[[ 14 -31 -17 -37 -15   1  -6 -21 -19  12 -52  -7   4]
 [-44  -8  -1  33 -21  31  -2  24  17   5  36   6 -11]
 [  2  27  -9  48   9   9 -21   4 -29  34  16  11  26]
 [-41 -27   7   8  -3  39   8  10  12  38  25  16 -11]]
=>
[[-41 -27   7   8  -3  39   8  10  12  38  25  16 -11]
 [-44  -8  -1  33 -21  31  -2  24  17   5  36   6 -11]
 [  2  27  -9  48   9   9 -21   4 -29  34  16  11  26]
 [ 14 -31 -17 -37 -15   1  -6 -21 -19  12 -52  -7   4]]

[[ -8  47  57]
 [  2 -28 -37]
 [  4 -27 -38]
 [ -4  51  59]
 [ -3 -33 -42]]
=>
[[ -4  51  59]
 [ -8  47  57]
 [  2 -28 -37]
 [  4 -27 -38]
 [ -3 -33 -42]]

[[  5 -10  20  36  40  18]
 [ -6  17 -32  -3  -8  10]
 [  0  -9  11 -50 -52 -39]
 [-11  30 -56 -10 -22  10]
 [  4  -8  19  35  40  17]
 [ -8  25 -42   0  -6  16]
 [  2 -11  17 -16 -13 -18]
 [ -8  18 -31  -4  -9   9]]
=>
[[  5 -10  20  36  40  18]
 [  4  -8  19  35  40  17]
 [  2 -11  17 -16 -13 -18]
 [  0  -9  11 -50 -52 -39]
 [ -8  18 -31  -4  -9   9]
 [ -6  17 -32  -3  -8  10]
 [ -8  25 -42   0  -6  16]
 [-11  30 -56 -10 -22  10]]

[[-30  17 -20]
 [ 46 -23  13]
 [ 46 -23  11]]
=>
[[ 46 -23  13]
 [ 46 -23  11]
 [-30  17 -20]]

[[  4  -8 -23  26  -2   3   6]
 [-11  -6 -20  26   2 -31  25]
 [-45 -14   4  26  15   0  -4]
 [-10  15 -13  26   2   7  -3]]
=>
[[-45 -14   4  26  15   0  -4]
 [-10  15 -13  26   2   7  -3]
 [-11  -6 -20  26   2 -31  25]
 [  4  -8 -23  26  -2   3   6]]

[[-17  35 -29]
 [-22  -8  44]]
=>
[[-22  -8  44]
 [-17  35 -29]]

[[  0 -23 -18]
 [ 39  -5  -6]
 [ 44  -4  15]
 [ 20  14   8]
 [  6  26  53]
 [ -9  22  32]
 [-42 -28 -23]]
=>
[[  6  26  53]
 [ -9  22  32]
 [ 44  -4  15]
 [ 20  14   8]
 [ 39  -5  -6]
 [  0 -23 -18]
 [-42 -28 -23]]

[[ -3  33  31  33 -20 -13  -9  -2 -16   1]
 [-39  51  47  49 -47 -41 -42 -37 -44 -36]
 [-44  44  43  43 -45 -43 -46 -43 -44 -43]
 [ 13 -17 -16 -17  29  21  17  15  31   9]
 [ -9   2   2   3  -7 -11  -9  -7  -4 -10]
 [ 40 -34 -31 -33  54  46  45  38  50  35]]
=>
[[-39  51  47  49 -47 -41 -42 -37 -44 -36]
 [-44  44  43  43 -45 -43 -46 -43 -44 -43]
 [ -3  33  31  33 -20 -13  -9  -2 -16   1]
 [ -9   2   2   3  -7 -11  -9  -7  -4 -10]
 [ 13 -17 -16 -17  29  21  17  15  31   9]
 [ 40 -34 -31 -33  54  46  45  38  50  35]]
---
[[-42 -32 -26 -43 -30   7  44 -38 -25]
 [-47 -40 -36 -47 -30   9  47 -44 -25]
 [ 20  23  19  25  20 -14 -25  24  11]
 [ 20  19  16  22  19 -10 -23  19  10]
 [-40 -35 -28 -43 -30   8  46 -41 -25]
 [-47 -36 -32 -45 -30   8  45 -40 -23]
 [-43 -34 -28 -44 -31   7  45 -40 -25]
 [-39 -27 -23 -40 -28   6  42 -34 -23]
 [ 16  11   8  14  12  -5 -13  10   5]
 [ 23  20  18  23  20 -11 -22  19   8]]
=>
[[ 23  20  18  23  20 -11 -22  19   8]
 [ 16  11   8  14  12  -5 -13  10   5]
 [-39 -27 -23 -40 -28   6  42 -34 -23]
 [-43 -34 -28 -44 -31   7  45 -40 -25]
 [-47 -36 -32 -45 -30   8  45 -40 -23]
 [-40 -35 -28 -43 -30   8  46 -41 -25]
 [ 20  19  16  22  19 -10 -23  19  10]
 [ 20  23  19  25  20 -14 -25  24  11]
 [-47 -40 -36 -47 -30   9  47 -44 -25]
 [-42 -32 -26 -43 -30   7  44 -38 -25]]

[[-45 -46]
 [ 54  29]
 [-34 -42]
 [-32 -36]
 [-48 -41]]
=>
[[-48 -41]
 [-32 -36]
 [-34 -42]
 [ 54  29]
 [-45 -46]]

[[  3 -22 -21  -3 -17  43 -11   0 -19 -11   3  -6]
 [  3 -22 -21  -3 -14  43 -11   0 -19 -11   3  -6]]
=>
[[  3 -22 -21  -3 -14  43 -11   0 -19 -11   3  -6]
 [  3 -22 -21  -3 -17  43 -11   0 -19 -11   3  -6]]

[[20 12 13 56]
 [14 22 17 46]
 [15  8 10 55]
 [ 0 20  1 27]]
=>
[[ 0 20  1 27]
 [15  8 10 55]
 [14 22 17 46]
 [20 12 13 56]]

[[ -1  -1  -1   0   0  -1  -3   0   1   0   1   3   0  -1   0]
 [ 30  22 -32  15  15 -15  30  52  -4  11  30 -13  30  24  20]
 [-29 -22  18  38 -11  10 -29 -35 -25  -4  26  37 -15 -16 -25]
 [-26  22  20 -13 -25  10   7  -8 -28  29   3  -2 -17 -24 -11]]
=>
[[-26  22  20 -13 -25  10   7  -8 -28  29   3  -2 -17 -24 -11]
 [-29 -22  18  38 -11  10 -29 -35 -25  -4  26  37 -15 -16 -25]
 [ 30  22 -32  15  15 -15  30  52  -4  11  30 -13  30  24  20]
 [ -1  -1  -1   0   0  -1  -3   0   1   0   1   3   0  -1   0]]

[[  7  16 -10  18 -15 -19  18  11   5  23   2   8 -46]
 [ 36   2 -20 -21   9  23  32 -22  18   3  -4 -18  38]]
=>
[[ 36   2 -20 -21   9  23  32 -22  18   3  -4 -18  38]
 [  7  16 -10  18 -15 -19  18  11   5  23   2   8 -46]]
